Here is a tiny trained network, its code and every weight. The questions are about switching its units off for an input and a target symbol, where a switched-off unit gives its printed mean instead of its output.

import numpy as np


def w(rows, s, z=0):
    codes = np.array(rows[::2]) - 128.0
    scale = np.full(codes.shape[1], s)
    scale[-1] = z or s
    return codes * scale


def f(y):
    return y / 2 * (1 + np.tanh(0.7978845608 * (y + 0.044715 * y**3)))


def softmax(a):
    e = np.exp(a - a.max(-1, keepdims=True))
    return e / e.sum(-1, keepdims=True)


def log_softmax(a):
    a = a - a.max(-1, keepdims=True)
    return a - np.log(np.exp(a).sum(-1, keepdims=True))


def net(x, mask):
    ids = ['αβγδζηξπφψ'.index(c) for c in x.split()]
    T = len(ids)
    res = E[ids] + P[:T]
    q, k, v = (res @ M[0].T for M in (Q, K, V))
    z = softmax(np.where(np.tri(T) > 0, q @ k.T / 3**0.5, -1e9)) @ v
    res = res + np.where(mask[0], z, O[0][:, -1]) @ O[0][:, :-1]
    y = f(res @ A[0][:, :-1].T + A[0][:, -1])
    res = res + np.where(mask[1:25], y, B[0][:, -1]) @ B[0][:, :-1]
    return log_softmax(res[-1] @ U[:, :-1].T + U[:, -1])


Q, K, V, O, A, B = {}, {}, {}, {}, {}, {}
E = w([
[32,169,110],'α',
[91,114,46],'β',
[159,97,85],'γ',
[76,92,9],'δ',
[125,129,154],'ζ',
[242,98,128],'η',
[166,118,92],'ξ',
[10,219,248],'π',
[91,138,127],'φ',
[1,169,144],'ψ',
],0.0096)
P = w([
[219,239,79],'0',
[39,7,70],'1',
[164,133,249],'2',
[161,204,109],'3',
[99,80,108],'4',
[160,118,184],'5',
[66,186,60],'6',
],0.013)
Q[0] = w([
[39,161,89],'H0',
[112,204,148],'H0',
[128,2,244],'H0',
],0.0078)
K[0] = w([
[107,102,102],'H0',
[161,188,167],'H0',
[177,253,101],'H0',
],0.0067)
V[0] = w([
[168,196,153],'H0',
[195,111,237],'H0',
[157,255,92],'H0',
],0.0086)
O[0] = w([
[208,3,199,155],'H0',
[84,41,99,11],'H0',
[220,60,161,254],'H0',
],0.007,0.0037)
A[0] = w([
[84,168,37,165],'N0',
[115,162,90,107],'N1',
[121,179,204,178],'N2',
[137,172,196,119],'N3',
[81,172,49,111],'N4',
[54,107,136,145],'N5',
[149,45,248,196],'N6',
[37,38,75,70],'N7',
[145,47,7,51],'N8',
[186,172,145,200],'N9',
[147,83,139,133],'N10',
[73,136,48,189],'N11',
[163,120,152,170],'N12',
[111,54,169,151],'N13',
[79,81,148,110],'N14',
[167,193,86,40],'N15',
[63,135,134,83],'N16',
[74,115,197,140],'N17',
[199,37,113,2],'N18',
[192,163,147,158],'N19',
[126,220,60,108],'N20',
[95,57,155,165],'N21',
[72,123,74,136],'N22',
[117,159,157,137],'N23',
],0.012,0.0053)
B[0] = w([
[144,160,178,209],'N0',
[121,139,114,157],'N1',
[166,163,99,174],'N2',
[145,133,82,158],'N3',
[144,162,132,200],'N4',
[129,95,195,156],'N5',
[96,169,96,248],'N6',
[159,126,152,154],'N7',
[185,158,2,139],'N8',
[189,129,183,180],'N9',
[93,118,85,156],'N10',
[182,113,156,197],'N11',
[156,140,105,167],'N12',
[56,83,79,170],'N13',
[98,108,187,137],'N14',
[128,90,123,152],'N15',
[150,100,145,152],'N16',
[153,100,151,156],'N17',
[73,167,130,173],'N18',
[158,106,163,173],'N19',
[111,144,97,203],'N20',
[90,37,106,159],'N21',
[132,118,150,171],'N22',
[130,143,93,144],'N23',
],0.008,0.014)
U = w([
[223,197,128,117],'α',
[142,193,131,154],'β',
[110,155,213,188],'γ',
[116,94,213,41],'δ',
[149,122,86,210],'ζ',
[5,121,168,2],'η',
[118,78,152,175],'ξ',
[94,154,18,14],'π',
[149,107,84,132],'φ',
[50,120,86,150],'ψ',
],0.011,0.0038)

Each question gives the input, a string of symbols that net reads in full, and the target symbol t.
The units are the heads (3 rows each of Q, K, V and O) and the neurons (one row each of A and B). Each row of codes is followed by its name. A weight is (code - 128) times the scale printed after its matrix; where a second scale follows, it is the last column's (O, A, B and U).
mask holds one flag per unit, heads first, then neurons. A switched-off unit (its flag False) gives its mean, the last column of its rows in O or B, instead of its output. The means were averaged over made-up inputs and are rounded, as every weight is.
A unit's drop is (log p(t) with every unit on - log p(t) with that unit switched off) / (log p(t) with every unit on - log p(t) with every unit switched off).
The circuit of an input: a set's keep is (log p(t) with only the set's units on - log p(t) with every unit switched off) / (log p(t) with every unit on - log p(t) with every unit switched off). Starting from the 12 units with the biggest drops (on a tie, the unit counted first), units are removed one at a time, each time the one whose removal leaves the highest keep (on an exact tie, the one counted first), for as long as the keep stays at least 0.8.
circuit, biggest first: the units of the circuit, biggest drop first
most important unit: the unit with the biggest drop
k most important neurons: the k neurons with the biggest drops, biggest first
drop of u: that unit's drop, to one decimal
input β β α π β π φ, target α: 3 most important neurons : N11, N0, N4
input γ ψ ζ η ζ π φ, target α: circuit, biggest first : N11, H0, N4, N0
input ψ φ ξ γ ζ ξ π, target α: circuit, biggest first : N2, N13, N21
input ξ δ ζ π η φ γ, target α: circuit, biggest first : N11, N0, H0
input δ π ψ, target α: most important unit : N2
input γ ζ φ ζ ψ, target δ: 2 most important neurons : N6, N5
input π δ ξ, target ψ: 3 most important neurons : N6, N13, N18
input π ζ ζ, target ψ: 2 most important neurons : N6, N13
input π π β, target ψ: 2 most important neurons : N6, N13
input π π φ, target ψ: 2 most important neurons : N6, N13
input π π γ, target ψ: 3 most important neurons : N6, N13, N18
input β β η π ζ, target ψ: drop of N11 : 0.2
input ζ η π π π, target η: drop of N6 : 0.1
input ζ δ δ ζ ζ α ψ, target α: drop of N5 : 0.0
